Below is a small trained network, with its code and all its weights. Each question gives an input and a class and asks what happens when units are switched off, that is, made to give their printed mean instead of their output.

import numpy as np


def w(rows, s, z=0):
    codes = np.array(rows[::2]) - 128.0
    scale = np.full(codes.shape[1], s)
    scale[-1] = z or s
    return codes * scale


def norm(h):
    return h / np.sqrt((h * h).mean(-1, keepdims=True) + 1e-5)


def f(y):
    return np.maximum(y, 0)


def log_softmax(a):
    a = a - a.max(-1, keepdims=True)
    return a - np.log(np.exp(a).sum(-1, keepdims=True))


def net(x, mask):
    res = np.array(x, float).reshape(1, 5) / 4 @ E
    u = 0
    for l in range(3):
        y = f(norm(res) @ A[l][:, :-1].T + A[l][:, -1])
        res = res + np.where(mask[u : u + 12], y, B[l][:, -1]) @ B[l][:, :-1]
        u += 12
    return log_softmax(norm(res)[-1] @ U[:, :-1].T + U[:, -1])


A, B = {}, {}
E = w([
[117,202,99,146,135,200,116,2,79,72,194],'x0',
[124,129,130,131,128,128,127,125,128,129,127],'x1',
[117,159,139,155,128,71,55,126,196,146,235],'x2',
[125,132,72,148,94,71,126,98,25,226,147],'x3',
[116,138,134,127,125,111,132,120,127,117,119],'x4',
],0.009)
A[0] = w([
[127,160,130,132,126,191,125,52,85,89,178,175],'L0N0',
[123,114,113,129,110,118,128,130,130,71,133,175],'L0N1',
[139,167,111,113,126,95,122,112,144,116,192,37],'L0N2',
[125,129,147,93,130,165,138,117,144,153,116,5],'L0N3',
[134,125,118,125,123,121,137,109,88,150,107,79],'L0N4',
[128,132,113,117,121,59,128,117,1,218,159,199],'L0N5',
[138,112,105,108,115,121,133,153,139,130,94,92],'L0N6',
[126,132,126,136,131,60,102,123,201,139,246,163],'L0N7',
[122,119,123,114,103,98,123,139,126,140,119,51],'L0N8',
[130,108,134,137,134,185,115,142,129,168,154,47],'L0N9',
[137,114,119,128,125,101,133,184,133,144,92,114],'L0N10',
[123,122,142,126,127,60,135,170,175,164,142,55],'L0N11',
],0.013,0.0029)
B[0] = w([
[113,140,92,86,78,159,158,125,79,55,179,216],'L0N0',
[168,168,118,133,218,189,93,117,133,156,115,148],'L0N1',
[109,98,152,187,168,171,112,72,154,146,113,158],'L0N2',
[120,122,106,146,165,128,103,139,154,86,112,136],'L0N3',
[116,49,130,4,166,178,82,104,149,203,137,161],'L0N4',
[132,162,78,177,134,39,153,84,88,182,126,253],'L0N5',
[95,133,164,163,140,134,124,121,144,109,169,155],'L0N6',
[120,153,145,88,56,81,110,177,188,134,237,203],'L0N7',
[141,65,183,172,120,124,134,189,108,111,162,147],'L0N8',
[114,174,142,133,132,139,112,110,119,114,60,131],'L0N9',
[94,135,175,192,85,162,123,81,149,120,185,175],'L0N10',
[150,145,40,65,153,149,113,163,100,124,38,180],'L0N11',
],0.016,0.017)
A[1] = w([
[138,105,143,169,96,136,165,106,29,140,57,5],'L1N0',
[124,115,189,100,116,182,102,176,170,82,117,50],'L1N1',
[114,108,145,106,87,69,135,120,118,208,89,71],'L1N2',
[127,207,144,143,126,183,49,118,86,173,125,219],'L1N3',
[97,100,140,136,150,182,104,139,102,107,93,106],'L1N4',
[174,125,57,116,191,133,179,113,76,73,36,12],'L1N5',
[154,144,141,76,176,75,102,156,211,208,58,79],'L1N6',
[117,68,147,199,223,114,110,93,156,154,8,27],'L1N7',
[135,118,197,98,120,200,150,135,118,73,56,88],'L1N8',
[140,103,162,161,172,132,128,152,146,150,123,66],'L1N9',
[154,97,176,157,76,111,87,116,153,156,190,49],'L1N10',
[143,154,142,135,123,114,131,120,86,145,109,16],'L1N11',
],0.016,0.0017)
B[1] = w([
[89,80,104,27,187,137,122,128,150,187,139,202],'L1N0',
[99,156,116,36,125,151,116,29,120,149,118,254],'L1N1',
[125,137,143,166,147,207,138,190,124,43,166,249],'L1N2',
[93,144,143,143,97,96,137,111,149,134,103,178],'L1N3',
[168,119,133,168,117,91,161,129,136,89,125,196],'L1N4',
[104,84,65,55,167,92,206,138,177,96,101,212],'L1N5',
[130,81,105,154,85,132,109,185,117,157,47,188],'L1N6',
[98,84,255,137,97,115,206,108,113,205,185,199],'L1N7',
[164,215,136,254,122,131,144,159,129,74,87,238],'L1N8',
[76,98,103,121,118,88,83,129,128,136,119,157],'L1N9',
[142,105,93,135,166,159,171,101,58,88,58,222],'L1N10',
[135,124,135,111,114,134,132,138,147,123,111,170],'L1N11',
],0.021,0.0096)
A[2] = w([
[103,165,160,89,122,195,134,115,120,124,127,104],'L2N0',
[148,53,215,136,165,111,129,156,118,189,185,19],'L2N1',
[174,151,109,149,178,53,159,191,183,181,92,65],'L2N2',
[93,121,182,171,142,150,157,102,149,182,118,125],'L2N3',
[183,158,251,162,82,87,139,59,120,164,124,32],'L2N4',
[172,205,159,135,159,155,52,54,115,170,223,64],'L2N5',
[119,121,191,71,102,197,101,150,205,58,129,34],'L2N6',
[183,133,142,65,145,136,77,150,169,184,59,21],'L2N7',
[124,132,141,133,44,95,94,84,97,183,154,120],'L2N8',
[178,91,159,134,122,144,126,166,140,25,138,89],'L2N9',
[160,105,116,214,146,129,61,220,116,126,110,7],'L2N10',
[122,120,116,86,155,133,75,137,178,180,63,32],'L2N11',
],0.018,0.0019)
B[2] = w([
[159,28,124,131,156,79,100,212,168,148,135,238],'L2N0',
[148,201,200,121,48,154,185,208,163,155,194,219],'L2N1',
[134,62,186,135,138,203,75,140,109,21,150,194],'L2N2',
[75,116,181,183,150,127,148,152,161,180,149,254],'L2N3',
[57,12,76,145,155,114,78,42,166,84,67,251],'L2N4',
[174,141,150,149,183,41,46,71,122,228,143,199],'L2N5',
[141,138,253,69,190,221,94,134,124,107,109,212],'L2N6',
[93,178,127,129,31,124,131,127,142,200,73,178],'L2N7',
[152,155,131,189,74,151,156,146,160,104,63,215],'L2N8',
[171,189,167,170,171,120,136,175,195,177,53,202],'L2N9',
[166,39,114,161,160,117,58,178,19,92,110,207],'L2N10',
[100,185,104,95,52,125,130,109,101,150,92,181],'L2N11',
],0.019,0.008)
U = w([
[41,48,177,215,133,114,128,37,190,103,73,163],'0',
[94,163,147,34,16,174,69,140,142,164,38,139],'1',
[72,95,216,146,106,156,203,192,135,196,230,254],'2',
[157,74,110,212,74,131,52,224,37,72,124,53],'3',
[175,192,144,116,178,182,186,153,187,6,77,63],'4',
[188,152,234,72,180,142,21,85,172,139,196,169],'5',
[72,93,26,10,148,117,207,78,109,134,173,159],'6',
[158,183,79,216,66,32,78,38,101,161,209,27],'7',
],0.011,0.00089)

Each question gives the input, the list of numbers given to net, and the class t.
The units are the neurons (one row each of A and B). Each row of codes is followed by its name. A weight is (code - 128) times the scale printed after its matrix; where a second scale follows, it is the last column's (A, B and U).
mask holds one flag per neuron, layer by layer. A switched-off neuron (its flag False) gives its mean, the last column of its row in B, instead of its output. The means were averaged over made-up inputs and are rounded, as every weight is.
A unit's drop is (log p(t) with every unit on - log p(t) with that unit switched off) / (log p(t) with every unit on - log p(t) with every unit switched off).
The circuit of an input: a set's keep is (log p(t) with only the set's units on - log p(t) with every unit switched off) / (log p(t) with every unit on - log p(t) with every unit switched off). Starting from the 12 units with the biggest drops (on a tie, the unit counted first), units are removed one at a time, each time the one whose removal leaves the highest keep (on an exact tie, the one counted first), for as long as the keep stays at least 0.8.
circuit, biggest first: the units of the circuit, biggest drop first
most important unit: the unit with the biggest drop
top k neurons: the k neurons with the biggest drops, biggest first
top k neurons in layer l: the k neurons of layer l with the biggest drops, biggest first
input [7,3,-4,-5,2], class 4: top neuron : L0N5
input [1,-1,-6,-5,1], class 4: circuit, biggest first : L0N5; L1N8
input [3,-4,0,-8,-1], class 4: top 4 neurons : L0N7; L0N10; L0N5; L1N8
input [-1,-8,8,-2,-5], class 1: top 2 neurons in layer 0 : L0N5; L0N0
input [2,0,0,0,1], class 4: top 2 neurons : L0N5; L0N7
input [0,8,-5,5,0], class 2: top 3 neurons in layer 0 : L0N0; L0N7; L0N11
input [5,4,-2,-2,-8], class 4: top 2 neurons : L0N5; L0N7
input [0,0,-8,8,-7], class 2: top 2 neurons : L0N0; L0N11
input [-2,-3,-2,2,-2], class 2: top 2 neurons : L0N7; L0N0
input [5,-6,7,1,0], class 7: top 2 neurons : L1N2; L1N10
input [-4,-6,3,0,7], class 1: top 3 neurons in layer 0 : L0N5; L0N11; L0N0
input [1,3,1,8,8], class 7: top 3 neurons : L0N5; L0N11; L1N5
input [-5,-7,5,1,-6], class 3: top 3 neurons : L0N11; L0N0; L1N1
input [3,3,2,1,5], class 7: most important unit : L1N5
input [1,8,-1,8,-1], class 6: top 4 neurons in layer 0 : L0N7; L0N5; L0N10; L0N2
input [-2,8,1,-6,-3], class 1: top 2 neurons : L0N0; L0N5
input [-8,8,-5,1,8], class 2: top 2 neurons in layer 0 : L0N7; L0N0
input [1,-2,0,6,-5], class 6: top 3 neurons in layer 0 : L0N7; L0N10; L0N5
input [2,-3,0,-4,-7], class 4: top 2 neurons in layer 0 : L0N7; L0N5
input [2,-7,1,1,-3], class 7: most important unit : L1N5
